Below are the code and all the weights of a small trained network. Each question names an input and a class and asks about switching units off, where a switched-off unit gives its printed mean instead of its output.

import numpy as np


def w(rows, s, z=0):
    codes = np.array(rows[::2]) - 128.0
    scale = np.full(codes.shape[1], s)
    scale[-1] = z or s
    return codes * scale


def norm(h):
    return h / np.sqrt((h * h).mean(-1, keepdims=True) + 1e-5)


def f(y):
    return np.maximum(y, 0)


def log_softmax(a):
    a = a - a.max(-1, keepdims=True)
    return a - np.log(np.exp(a).sum(-1, keepdims=True))


def net(x, mask):
    res = np.array(x, float).reshape(1, 2) / 4 @ E
    u = 0
    for l in range(2):
        y = f(norm(res) @ A[l][:, :-1].T + A[l][:, -1])
        res = res + np.where(mask[u : u + 15], y, B[l][:, -1]) @ B[l][:, :-1]
        u += 15
    return log_softmax(norm(res)[-1] @ U[:, :-1].T + U[:, -1])


A, B = {}, {}
E = w([
[134,115,127,132,3,204,110,10],'x0',
[75,135,113,196,68,215,139,253],'x1',
],0.00053)
A[0] = w([
[176,154,76,66,184,66,169,139,25],'0.n0',
[105,143,153,135,217,66,132,176,114],'0.n1',
[197,135,151,76,125,107,87,39,129],'0.n2',
[114,109,128,144,91,161,149,134,137],'0.n3',
[181,115,155,65,164,89,160,118,30],'0.n4',
[180,163,109,65,109,133,90,95,5],'0.n5',
[147,132,127,102,163,86,125,90,48],'0.n6',
[148,129,131,99,161,85,126,92,46],'0.n7',
[172,112,131,83,226,1,131,120,125],'0.n8',
[174,115,123,72,157,90,108,69,87],'0.n9',
[186,162,117,70,158,92,137,105,132],'0.n10',
[153,122,133,97,166,84,119,83,51],'0.n11',
[166,157,118,71,134,82,98,81,27],'0.n12',
[148,131,127,99,162,87,123,90,49],'0.n13',
[147,128,129,97,163,85,124,87,48],'0.n14',
],0.0029,0.0032)
B[0] = w([
[102,71,118,154,21,184,123,192,165],'0.n0',
[187,86,82,116,144,148,158,117,210],'0.n1',
[122,103,77,67,124,165,223,109,219],'0.n2',
[147,108,141,139,124,84,91,135,169],'0.n3',
[191,97,160,166,79,194,120,8,153],'0.n4',
[76,108,60,170,119,140,94,232,133],'0.n5',
[246,174,223,227,215,115,59,103,151],'0.n6',
[251,174,226,231,214,123,61,93,151],'0.n7',
[129,231,149,98,177,46,84,47,252],'0.n8',
[132,142,191,194,127,129,84,172,187],'0.n9',
[95,123,155,157,90,151,98,155,192],'0.n10',
[215,167,215,218,192,109,67,157,160],'0.n11',
[144,168,84,123,201,56,119,149,153],'0.n12',
[241,175,222,225,210,117,64,113,152],'0.n13',
[235,172,219,225,204,116,64,128,154],'0.n14',
],0.0033,0.0036)
A[1] = w([
[106,178,176,205,178,128,123,161,107],'1.n0',
[143,186,219,161,194,117,140,113,68],'1.n1',
[42,130,213,168,81,120,49,144,65],'1.n2',
[168,125,125,101,194,107,151,105,122],'1.n3',
[122,172,109,60,187,38,136,147,95],'1.n4',
[61,142,104,134,84,178,130,91,102],'1.n5',
[130,70,71,126,160,107,144,167,124],'1.n6',
[150,161,150,125,188,96,134,111,103],'1.n7',
[57,198,178,131,138,121,175,101,4],'1.n8',
[53,109,97,6,102,157,214,56,66],'1.n9',
[85,192,83,51,169,37,82,84,90],'1.n10',
[40,157,208,170,72,123,54,144,61],'1.n11',
[85,164,64,4,170,50,152,126,39],'1.n12',
[97,121,103,43,108,148,175,74,70],'1.n13',
[139,173,164,124,175,103,139,85,115],'1.n14',
],0.0036,0.003)
B[1] = w([
[164,151,141,96,139,107,121,48,213],'1.n0',
[172,123,143,151,161,99,85,109,255],'1.n1',
[51,72,166,141,76,84,90,213,180],'1.n2',
[93,164,167,145,106,101,81,145,223],'1.n3',
[81,124,151,57,56,124,146,54,174],'1.n4',
[168,147,127,114,210,115,163,137,174],'1.n5',
[155,92,94,154,171,170,159,153,177],'1.n6',
[106,173,152,128,125,79,79,102,229],'1.n7',
[142,61,124,122,88,182,135,154,128],'1.n8',
[208,50,235,33,24,196,146,55,194],'1.n9',
[128,47,80,150,154,205,203,219,178],'1.n10',
[40,58,193,144,73,37,56,201,178],'1.n11',
[32,194,55,2,189,23,204,61,155],'1.n12',
[165,81,194,37,87,170,187,129,171],'1.n13',
[169,149,122,160,176,130,119,164,239],'1.n14',
],0.0035,0.0026)
U = w([
[4,3,251,251,3,5,3,253,234],'0',
[240,3,4,252,252,252,253,253,187],'1',
[253,253,253,251,253,3,3,3,253],'2',
[7,251,4,252,3,252,148,7,3],'3',
[3,252,3,4,242,4,252,6,183],'4',
[7,251,4,252,3,252,148,6,3],'5',
[252,4,252,4,4,253,251,3,206],'6',
[7,251,4,252,3,252,148,6,3],'7',
],0.0043)

Each question gives the input, the list of numbers given to net, and the class t.
The units are the neurons (one row each of A and B). Each row of codes is followed by its name. A weight is (code - 128) times the scale printed after its matrix; where a second scale follows, it is the last column's (A, B and U).
mask holds one flag per neuron, layer by layer. A switched-off neuron (its flag False) gives its mean, the last column of its row in B, instead of its output. The means were averaged over made-up inputs and are rounded, as every weight is.
A unit's drop is (log p(t) with every unit on - log p(t) with that unit switched off) / (log p(t) with every unit on - log p(t) with every unit switched off).
The circuit of an input: a set's keep is (log p(t) with only the set's units on - log p(t) with every unit switched off) / (log p(t) with every unit on - log p(t) with every unit switched off). Starting from the 12 units with the biggest drops (on a tie, the unit counted first), units are removed one at a time, each time the one whose removal leaves the highest keep (on an exact tie, the one counted first), for as long as the keep stays at least 0.8.
units of the circuit, in order: the units of the circuit, biggest drop first
top k neurons: the k neurons with the biggest drops, biggest first
k most important neurons of layer l: the k neurons of layer l with the biggest drops, biggest first
drop when u is switched off: that unit's drop, to one decimal
input [8,3], class 6: units of the circuit, in order	[0.n8]
input [-2,4], class 1: top 2 neurons	[0.n8 0.n2]
input [-4,3], class 1: top 2 neurons	[0.n1 0.n8]
input [3,6], class 0: top 2 neurons	[0.n2 0.n1]
input [-4,5], class 1: 2 most important neurons of layer 0	[0.n8 0.n2]
input [-7,5], class 1: 3 most important neurons of layer 0	[0.n1 0.n8 0.n12]
input [-8,6], class 1: top 2 neurons	[0.n8 0.n1]
input [1,2], class 0: top 3 neurons	[0.n2 0.n1 0.n8]
input [-3,2], class 4: top 3 neurons	[0.n0 0.n10 0.n9]
input [0,1], class 0: 3 most important neurons of layer 0	[0.n2 0.n1 0.n8]
input [-1,2], class 1: 3 most important neurons of layer 0	[0.n8 0.n2 0.n11]
input [-4,-1], class 4: top 2 neurons	[0.n8 0.n9]
input [-8,-2], class 4: top 3 neurons	[0.n8 1.n12 0.n9]
input [2,3], class 0: top neuron	[0.n2]
input [-6,4], class 4: 2 most important neurons of layer 0	[0.n0 0.n10]
input [0,4], class 0: drop when 0.n1 is switched off	1.4
input [3,1], class 6: drop when 0.n0 is switched off	0.9
input [-4,2], class 4: drop when 1.n8 is switched off	0.0
